Below is a small trained network, with its code and all its weights. Each question gives an input and a class and asks what happens when units are switched off, that is, made to give their printed mean instead of their output.

import numpy as np


def w(rows, s, z=0):
    codes = np.array(rows[::2]) - 128.0
    scale = np.full(codes.shape[1], s)
    scale[-1] = z or s
    return codes * scale


def f(y):
    return np.maximum(y, 0)


def log_softmax(a):
    a = a - a.max(-1, keepdims=True)
    return a - np.log(np.exp(a).sum(-1, keepdims=True))


def net(x, mask):
    res = np.array(x, float).reshape(1, 6) / 4 @ E
    y = f(res @ A[0][:, :-1].T + A[0][:, -1])
    res = res + np.where(mask, y, B[0][:, -1]) @ B[0][:, :-1]
    return log_softmax(res[-1] @ U[:, :-1].T + U[:, -1])


A, B = {}, {}
E = w([
[97,90,213,213,90,86,161,143],'x0',
[132,86,97,202,213,165,172,94],'x1',
[129,134,136,135,137,133,120,131],'x2',
[130,98,196,70,198,96,154,42],'x3',
[136,103,136,116,108,162,122,133],'x4',
[248,154,152,142,87,155,179,136],'x5',
],0.012)
A[0] = w([
[113,67,164,165,95,74,147,144,104],'n1',
[133,94,185,90,149,123,126,68,110],'n2',
[121,185,159,98,88,114,101,112,61],'n3',
[148,143,167,84,83,153,119,150,7],'n4',
[114,148,76,169,94,139,143,171,197],'n5',
[185,144,148,139,94,130,167,142,33],'n6',
[87,135,101,159,129,140,79,157,185],'n7',
[127,140,104,101,136,155,118,134,119],'n8',
[127,122,75,98,123,157,192,105,39],'n9',
[199,160,163,127,123,144,156,124,69],'n10',
[111,102,105,98,107,134,161,117,39],'n11',
[121,163,78,78,133,175,102,129,134],'n12',
[120,123,153,105,111,132,89,141,105],'n13',
[110,116,192,134,94,104,140,146,138],'n14',
[136,134,80,169,178,120,158,120,232],'n15',
[152,151,109,92,148,152,98,107,77],'n16',
[114,120,161,158,106,121,147,119,107],'n17',
[128,153,184,67,110,95,102,145,131],'n18',
[139,145,69,153,73,163,139,175,146],'n19',
[138,209,63,66,141,159,131,97,74],'n20',
[36,98,135,107,147,144,85,109,122],'n21',
[187,164,136,128,128,123,140,124,104],'n22',
[113,76,88,164,134,168,141,84,134],'n23',
[130,105,188,88,130,118,116,57,130],'n24',
[144,74,123,186,172,156,159,112,120],'n25',
[147,105,146,111,153,85,149,8,177],'n26',
[102,163,141,89,80,101,129,144,68],'n27',
[140,160,138,80,165,144,118,97,159],'n28',
[199,139,134,154,151,151,161,149,127],'n29',
],0.014,0.0015)
B[0] = w([
[75,94,153,196,180,145,154,145,208],'n1',
[206,82,189,159,85,133,55,99,223],'n2',
[136,204,63,86,161,203,147,76,189],'n3',
[133,138,119,89,164,149,141,116,183],'n4',
[198,122,172,166,3,154,119,180,226],'n5',
[107,67,72,67,115,107,140,166,200],'n6',
[190,74,83,134,91,57,65,36,202],'n7',
[86,78,168,186,139,119,156,169,180],'n8',
[130,114,139,140,176,178,141,156,177],'n9',
[98,90,103,75,127,50,182,110,205],'n10',
[106,112,139,120,126,128,113,153,140],'n11',
[72,121,200,161,166,137,122,183,234],'n12',
[123,121,93,114,177,181,181,79,163],'n13',
[60,116,162,158,192,156,187,206,190],'n14',
[145,189,119,107,94,178,106,80,209],'n15',
[97,99,129,196,191,112,162,156,197],'n16',
[28,67,143,151,188,168,140,182,176],'n17',
[161,211,134,91,131,195,116,102,209],'n18',
[194,96,180,160,111,110,64,101,244],'n19',
[64,68,138,185,135,159,184,172,251],'n20',
[82,64,23,20,108,29,160,70,228],'n21',
[110,63,87,108,122,43,128,103,185],'n22',
[122,233,55,58,137,182,112,63,204],'n23',
[174,132,203,182,41,112,72,154,222],'n24',
[134,215,126,79,166,198,156,108,229],'n25',
[189,129,173,169,86,131,87,86,249],'n26',
[150,226,123,75,128,196,152,128,190],'n27',
[117,87,180,196,119,127,102,169,201],'n28',
[142,108,76,61,122,72,176,80,216],'n29',
],0.0069,0.013)
U = w([
[202,104,163,171,32,128,42,117,247],'0',
[65,82,151,205,222,171,183,173,110],'1',
[152,234,114,49,159,222,149,87,108],'2',
[123,50,94,13,117,12,150,90,28],'3',
],0.012,0.0012)

Each question gives the input, the list of numbers given to net, and the class t.
The units are the neurons (one row each of A and B). Each row of codes is followed by its name. A weight is (code - 128) times the scale printed after its matrix; where a second scale follows, it is the last column's (A, B and U).
mask holds one flag per neuron, in row order. A switched-off neuron (its flag False) gives its mean, the last column of its row in B, instead of its output. The means were averaged over made-up inputs and are rounded, as every weight is.
A unit's drop is (log p(t) with every unit on - log p(t) with that unit switched off) / (log p(t) with every unit on - log p(t) with every unit switched off).
The circuit of an input: a set's keep is (log p(t) with only the set's units on - log p(t) with every unit switched off) / (log p(t) with every unit on - log p(t) with every unit switched off). Starting from the 12 units with the biggest drops (on a tie, the unit counted first), units are removed one at a time, each time the one whose removal leaves the highest keep (on an exact tie, the one counted first), for as long as the keep stays at least 0.8.
units of the circuit, in order: the units of the circuit, biggest drop first
top k neurons: the k neurons with the biggest drops, biggest first
drop when u is switched off: that unit's drop, to one decimal
input [-4,7,7,5,6,-3], class 2: units of the circuit, in order => n23
input [0,-6,-5,7,-7,6], class 0: top 4 neurons => n24; n2; n26; n21
input [7,8,-3,-1,-1,-6], class 2: units of the circuit, in order => n23; n25
input [-6,-4,8,-4,4,-6], class 1: top 2 neurons => n12; n20
input [6,8,-5,-2,0,-7], class 2: units of the circuit, in order => n23; n25
input [3,8,-1,-7,-7,-7], class 2: units of the circuit, in order => n23; n15
input [8,-3,-7,-7,5,2], class 1: top 2 neurons => n14; n1
input [8,-8,3,-7,-1,4], class 1: top 2 neurons => n14; n1
input [0,6,1,-2,-1,-7], class 3: top 3 neurons => n21; n7; n18
input [-3,3,-8,2,6,2], class 1: top 3 neurons => n18; n27; n3
input [2,-6,-5,-5,4,-7], class 3: top 4 neurons => n21; n7; n25; n23
input [-1,8,-5,-7,6,3], class 2: top 2 neurons => n25; n23
input [2,1,4,5,1,-5], class 0: top 3 neurons => n24; n2; n26
input [7,-4,8,-5,-7,-2], class 1: units of the circuit, in order => n14
input [0,-6,-3,8,8,-7], class 0: top 3 neurons => n24; n2; n26
input [6,0,-1,6,-1,0], class 0: top 2 neurons => n2; n24
input [2,-7,1,5,-4,-7], class 2: top 3 neurons => n18; n27; n3
input [-4,-3,7,-7,-4,-8], class 3: top 3 neurons => n21; n24; n26
input [8,2,-5,8,8,-4], class 0: top 3 neurons => n2; n24; n26
input [0,-8,-1,-1,-5,7], class 2: units of the circuit, in order => n3
input [-6,-1,6,0,-6,2], class 1: drop when n1 is switched off => 0.0
input [-8,7,6,-1,6,0], class 1: drop when n20 is switched off => 0.2
input [0,8,-5,6,2,3], class 2: drop when n23 is switched off => 0.3
input [4,-6,-6,-2,-7,5], class 2: drop when n3 is switched off => 0.1
